Here is a tiny trained network, its code and every weight. The questions are about switching its units off for an input and a class, where a switched-off unit gives its printed mean instead of its output.

import numpy as np


def w(rows, s, z=0):
    codes = np.array(rows[::2]) - 128.0
    scale = np.full(codes.shape[1], s)
    scale[-1] = z or s
    return codes * scale


def norm(h):
    return h / np.sqrt((h * h).mean(-1, keepdims=True) + 1e-5)


def f(y):
    return np.maximum(y, 0)


def log_softmax(a):
    a = a - a.max(-1, keepdims=True)
    return a - np.log(np.exp(a).sum(-1, keepdims=True))


def net(x, mask):
    res = np.array(x, float).reshape(1, 6) / 4 @ E
    u = 0
    for l in range(3):
        y = f(norm(res) @ A[l][:, :-1].T + A[l][:, -1])
        res = res + np.where(mask[u : u + 9], y, B[l][:, -1]) @ B[l][:, :-1]
        u += 9
    return log_softmax(norm(res)[-1] @ U[:, :-1].T + U[:, -1])


A, B = {}, {}
E = w([
[173,91,117,14,180,82,166,153],'x0',
[54,125,177,22,192,61,66,112],'x1',
[78,148,140,91,110,39,196,62],'x2',
[56,215,112,179,184,90,170,123],'x3',
[149,180,253,149,88,164,176,183],'x4',
[133,196,102,55,125,199,100,109],'x5',
],0.0071)
A[0] = w([
[51,158,94,187,62,58,84,126,119],'L0N1',
[152,142,34,93,209,136,48,88,51],'L0N2',
[194,113,115,58,157,144,166,90,47],'L0N3',
[208,81,152,145,209,110,141,115,73],'L0N4',
[77,148,180,102,69,253,7,122,57],'L0N5',
[128,99,141,17,68,211,136,94,89],'L0N6',
[60,127,168,60,235,86,35,144,171],'L0N7',
[218,152,181,147,54,106,138,186,87],'L0N8',
[150,219,48,120,109,232,74,169,3],'L0N9',
],0.0073,0.0033)
B[0] = w([
[191,138,147,212,122,137,109,52,194],'L0N1',
[78,176,246,142,165,173,190,200,205],'L0N2',
[138,201,83,180,146,112,222,125,165],'L0N3',
[54,156,84,172,171,190,185,114,162],'L0N4',
[225,143,154,207,206,161,200,11,234],'L0N5',
[208,157,120,173,98,127,64,40,196],'L0N6',
[46,170,81,117,50,246,76,31,254],'L0N7',
[99,27,215,65,138,216,185,232,200],'L0N8',
[75,15,179,127,181,177,254,112,209],'L0N9',
],0.0065,0.006)
A[1] = w([
[133,127,76,139,217,180,65,173,78],'L1N1',
[170,151,112,107,137,68,214,179,45],'L1N2',
[138,121,55,94,178,85,144,117,151],'L1N3',
[110,124,193,140,25,145,132,155,97],'L1N4',
[124,178,128,77,136,134,6,158,2],'L1N5',
[101,101,107,208,77,181,154,150,129],'L1N6',
[119,107,121,120,130,105,94,181,73],'L1N7',
[80,170,126,190,136,166,126,122,247],'L1N8',
[128,138,85,212,101,68,125,106,134],'L1N9',
],0.011,0.0023)
B[1] = w([
[97,115,134,103,110,189,138,155,169],'L1N1',
[181,182,130,131,89,87,57,162,161],'L1N2',
[91,112,181,140,102,150,177,158,152],'L1N3',
[145,179,102,55,197,208,219,146,181],'L1N4',
[72,239,71,203,123,48,27,37,145],'L1N5',
[127,57,75,151,191,91,150,147,240],'L1N6',
[145,112,102,151,115,99,115,125,129],'L1N7',
[29,84,95,36,42,71,136,147,254],'L1N8',
[116,151,56,254,115,100,146,117,177],'L1N9',
],0.0087,0.0089)
A[2] = w([
[110,135,104,104,108,68,211,72,90],'L2N1',
[121,56,60,98,144,36,126,108,82],'L2N2',
[46,130,145,58,193,73,89,81,174],'L2N3',
[65,122,185,143,113,229,136,165,109],'L2N4',
[89,202,226,113,158,109,167,75,79],'L2N5',
[198,11,107,183,145,124,123,254,129],'L2N6',
[54,95,98,89,88,166,210,157,119],'L2N7',
[245,91,49,193,53,170,111,51,110],'L2N8',
[165,194,88,155,87,152,243,123,251],'L2N9',
],0.0069,0.0026)
B[2] = w([
[193,135,140,138,193,90,120,138,189],'L2N1',
[148,140,179,155,162,106,138,146,168],'L2N2',
[137,99,84,82,143,189,135,132,199],'L2N3',
[151,119,92,4,215,127,170,134,209],'L2N4',
[146,92,112,123,128,148,159,161,174],'L2N5',
[84,128,106,88,148,186,148,114,221],'L2N6',
[158,113,172,118,147,117,133,66,255],'L2N7',
[130,166,172,93,106,125,91,108,198],'L2N8',
[140,109,189,115,131,106,108,174,249],'L2N9',
],0.013,0.0072)
U = w([
[129,60,97,196,131,205,119,149,41],'0',
[64,121,99,231,152,13,180,134,148],'1',
[137,170,112,147,105,159,101,185,1],'2',
[206,221,206,113,88,77,113,234,96],'3',
[140,82,152,39,216,220,251,123,199],'4',
[57,202,54,61,99,139,20,40,176],'5',
[242,152,251,118,152,138,102,53,118],'6',
],0.013,0.0061)

Each question gives the input, the list of numbers given to net, and the class t.
The units are the neurons (one row each of A and B). Each row of codes is followed by its name. A weight is (code - 128) times the scale printed after its matrix; where a second scale follows, it is the last column's (A, B and U).
mask holds one flag per neuron, layer by layer. A switched-off neuron (its flag False) gives its mean, the last column of its row in B, instead of its output. The means were averaged over made-up inputs and are rounded, as every weight is.
A unit's drop is (log p(t) with every unit on - log p(t) with that unit switched off) / (log p(t) with every unit on - log p(t) with every unit switched off).
The circuit of an input: a set's keep is (log p(t) with only the set's units on - log p(t) with every unit switched off) / (log p(t) with every unit on - log p(t) with every unit switched off). Starting from the 12 units with the biggest drops (on a tie, the unit counted first), units are removed one at a time, each time the one whose removal leaves the highest keep (on an exact tie, the one counted first), for as long as the keep stays at least 0.8.
units of the circuit, in order: the units of the circuit, biggest drop first
most important unit: the unit with the biggest drop
top k neurons: the k neurons with the biggest drops, biggest first
k most important neurons of layer l: the k neurons of layer l with the biggest drops, biggest first
drop when u is switched off: that unit's drop, to one decimal
input [-1,5,-5,8,-7,2], class 5: units of the circuit, in order	L0N7
input [7,6,0,2,-4,5], class 5: units of the circuit, in order	L0N7, L1N5
input [-6,-1,2,-4,3,8], class 6: top 2 neurons	L0N5, L0N6
input [2,4,0,0,-1,-3], class 5: 2 most important neurons of layer 0	L0N7, L0N9
input [-5,4,-6,5,-1,-2], class 5: 3 most important neurons of layer 0	L0N7, L0N8, L0N1
input [5,-7,3,6,4,6], class 3: top 2 neurons	L1N2, L0N7
input [-6,5,7,-7,2,7], class 6: 2 most important neurons of layer 0	L0N5, L0N6
input [-6,-7,5,-7,-2,8], class 6: top 2 neurons	L0N6, L2N8
input [-5,5,8,3,-6,-2], class 5: top 2 neurons	L0N7, L1N6
input [5,-5,5,-1,-3,7], class 3: top 2 neurons	L0N7, L1N2
input [3,4,-7,-7,5,6], class 6: top 3 neurons	L0N6, L0N5, L1N8
input [4,0,3,-1,2,6], class 6: top 2 neurons	L0N3, L0N6
input [7,-1,8,-7,1,7], class 6: drop when L0N6 is switched off	0.2
input [4,-4,3,8,6,-7], class 3: most important unit	L1N2
input [4,-4,8,0,-7,-7], class 1: drop when L1N9 is switched off	0.1
input [1,1,8,-7,-1,3], class 6: drop when L1N2 is switched off	0.0
